Below are the code and all the weights of a small trained network. Each question names an input and a class and asks about switching units off, where a switched-off unit gives its printed mean instead of its output.

import numpy as np


def w(rows, s, z=0):
    codes = np.array(rows[::2]) - 128.0
    scale = np.full(codes.shape[1], s)
    scale[-1] = z or s
    return codes * scale


def norm(h):
    return h / np.sqrt((h * h).mean(-1, keepdims=True) + 1e-5)


def f(y):
    return y / 2 * (1 + np.tanh(0.7978845608 * (y + 0.044715 * y**3)))


def log_softmax(a):
    a = a - a.max(-1, keepdims=True)
    return a - np.log(np.exp(a).sum(-1, keepdims=True))


def net(x, mask):
    res = np.array(x, float).reshape(1, 6) / 4 @ E
    u = 0
    for l in range(2):
        y = f(norm(res) @ A[l][:, :-1].T + A[l][:, -1])
        res = res + np.where(mask[u : u + 7], y, B[l][:, -1]) @ B[l][:, :-1]
        u += 7
    return log_softmax(norm(res)[-1] @ U[:, :-1].T + U[:, -1])


A, B = {}, {}
E = w([
[148,46,11,177,237,71],'x0',
[126,74,147,172,200,179],'x1',
[148,65,255,100,89,210],'x2',
[74,183,129,88,184,146],'x3',
[109,85,131,138,79,190],'x4',
[90,100,62,184,69,201],'x5',
],0.0023)
A[0] = w([
[147,96,1,193,131,143,57],'L0N0',
[96,144,119,165,106,153,252],'L0N1',
[141,125,104,161,209,87,54],'L0N2',
[115,17,142,157,150,154,15],'L0N3',
[116,124,94,154,180,52,82],'L0N4',
[145,77,98,89,40,56,199],'L0N5',
[143,100,155,147,76,206,86],'L0N6',
],0.0062,0.0014)
B[0] = w([
[122,165,185,98,113,113,252],'L0N0',
[78,149,78,194,139,58,177],'L0N1',
[117,188,71,3,95,168,192],'L0N2',
[132,47,124,131,59,168,180],'L0N3',
[239,152,37,112,122,168,200],'L0N4',
[151,137,141,206,138,115,202],'L0N5',
[152,116,97,56,182,93,199],'L0N6',
],0.0058,0.0032)
A[1] = w([
[127,3,129,92,138,198,98],'L1N0',
[143,28,140,144,86,227,48],'L1N1',
[159,111,60,87,137,140,130],'L1N2',
[118,188,149,63,132,72,190],'L1N3',
[112,113,179,46,82,169,248],'L1N4',
[92,163,232,95,154,139,174],'L1N5',
[22,182,35,149,136,141,43],'L1N6',
],0.006,0.0014)
B[1] = w([
[76,62,125,185,126,43,251],'L1N0',
[70,5,17,174,250,110,237],'L1N1',
[170,170,87,77,235,108,221],'L1N2',
[193,14,187,138,144,209,245],'L1N3',
[189,76,196,146,173,71,238],'L1N4',
[163,186,255,139,140,214,198],'L1N5',
[25,117,141,66,141,201,235],'L1N6',
],0.0039,0.0024)
U = w([
[114,37,117,154,149,87,214],'0',
[164,143,250,121,120,153,165],'1',
[134,142,132,135,137,122,1],'2',
[180,181,48,43,154,138,188],'3',
[155,176,113,202,26,60,88],'4',
[28,177,135,96,102,178,116],'5',
],0.012,0.0039)

Each question gives the input, the list of numbers given to net, and the class t.
The units are the neurons (one row each of A and B). Each row of codes is followed by its name. A weight is (code - 128) times the scale printed after its matrix; where a second scale follows, it is the last column's (A, B and U).
mask holds one flag per neuron, layer by layer. A switched-off neuron (its flag False) gives its mean, the last column of its row in B, instead of its output. The means were averaged over made-up inputs and are rounded, as every weight is.
A unit's drop is (log p(t) with every unit on - log p(t) with that unit switched off) / (log p(t) with every unit on - log p(t) with every unit switched off).
The circuit of an input: a set's keep is (log p(t) with only the set's units on - log p(t) with every unit switched off) / (log p(t) with every unit on - log p(t) with every unit switched off). Starting from the 12 units with the biggest drops (on a tie, the unit counted first), units are removed one at a time, each time the one whose removal leaves the highest keep (on an exact tie, the one counted first), for as long as the keep stays at least 0.8.
units of the circuit, in order: the units of the circuit, biggest drop first
k most important neurons: the k neurons with the biggest drops, biggest first
k most important neurons of layer l: the k neurons of layer l with the biggest drops, biggest first
drop of u: that unit's drop, to one decimal
input [0,-2,-5,-6,0,8], class 4: units of the circuit, in order	L0N0
input [-8,7,7,-8,0,2], class 0: units of the circuit, in order	L1N1, L0N0
input [-3,0,8,-5,5,0], class 0: 2 most important neurons	L1N1, L0N0
input [1,6,-3,7,4,1], class 5: units of the circuit, in order	L1N6, L0N6
input [5,-7,-8,-7,8,5], class 4: 2 most important neurons of layer 0	L0N5, L0N0
input [2,7,-1,3,2,-4], class 3: 2 most important neurons	L0N2, L0N4
input [-4,-1,8,8,6,5], class 0: units of the circuit, in order	L0N0, L1N1
input [-5,0,-6,7,0,-3], class 1: 2 most important neurons	L1N3, L1N5
input [3,-5,-4,-7,-5,8], class 4: 3 most important neurons of layer 0	L0N5, L0N0, L0N6
input [-2,3,-3,-8,-3,-8], class 3: units of the circuit, in order	L0N2, L1N0
input [-1,-7,-4,0,-1,2], class 4: 3 most important neurons of layer 0	L0N5, L0N2, L0N6
input [2,3,-8,4,3,6], class 5: 4 most important neurons	L1N6, L0N6, L0N0, L0N1
input [-7,-8,-6,7,0,-6], class 1: units of the circuit, in order	L1N3, L0N2
input [5,-6,-2,-6,1,4], class 4: 2 most important neurons	L0N5, L0N0
input [2,-8,3,-6,-2,-6], class 4: most important neuron of layer 0	L0N5
input [-8,8,-6,-6,3,0], class 5: 3 most important neurons	L0N1, L0N4, L0N0
input [7,-8,2,-2,0,6], class 4: 2 most important neurons of layer 0	L0N0, L0N5
input [5,7,-2,-1,2,0], class 3: 2 most important neurons of layer 0	L0N2, L0N4
input [3,4,7,6,3,-4], class 0: 2 most important neurons of layer 0	L0N3, L0N0
input [-1,5,3,8,3,7], class 0: most important neuron	L0N3
input [4,-2,3,-1,-1,-3], class 3: drop of L0N2	0.3
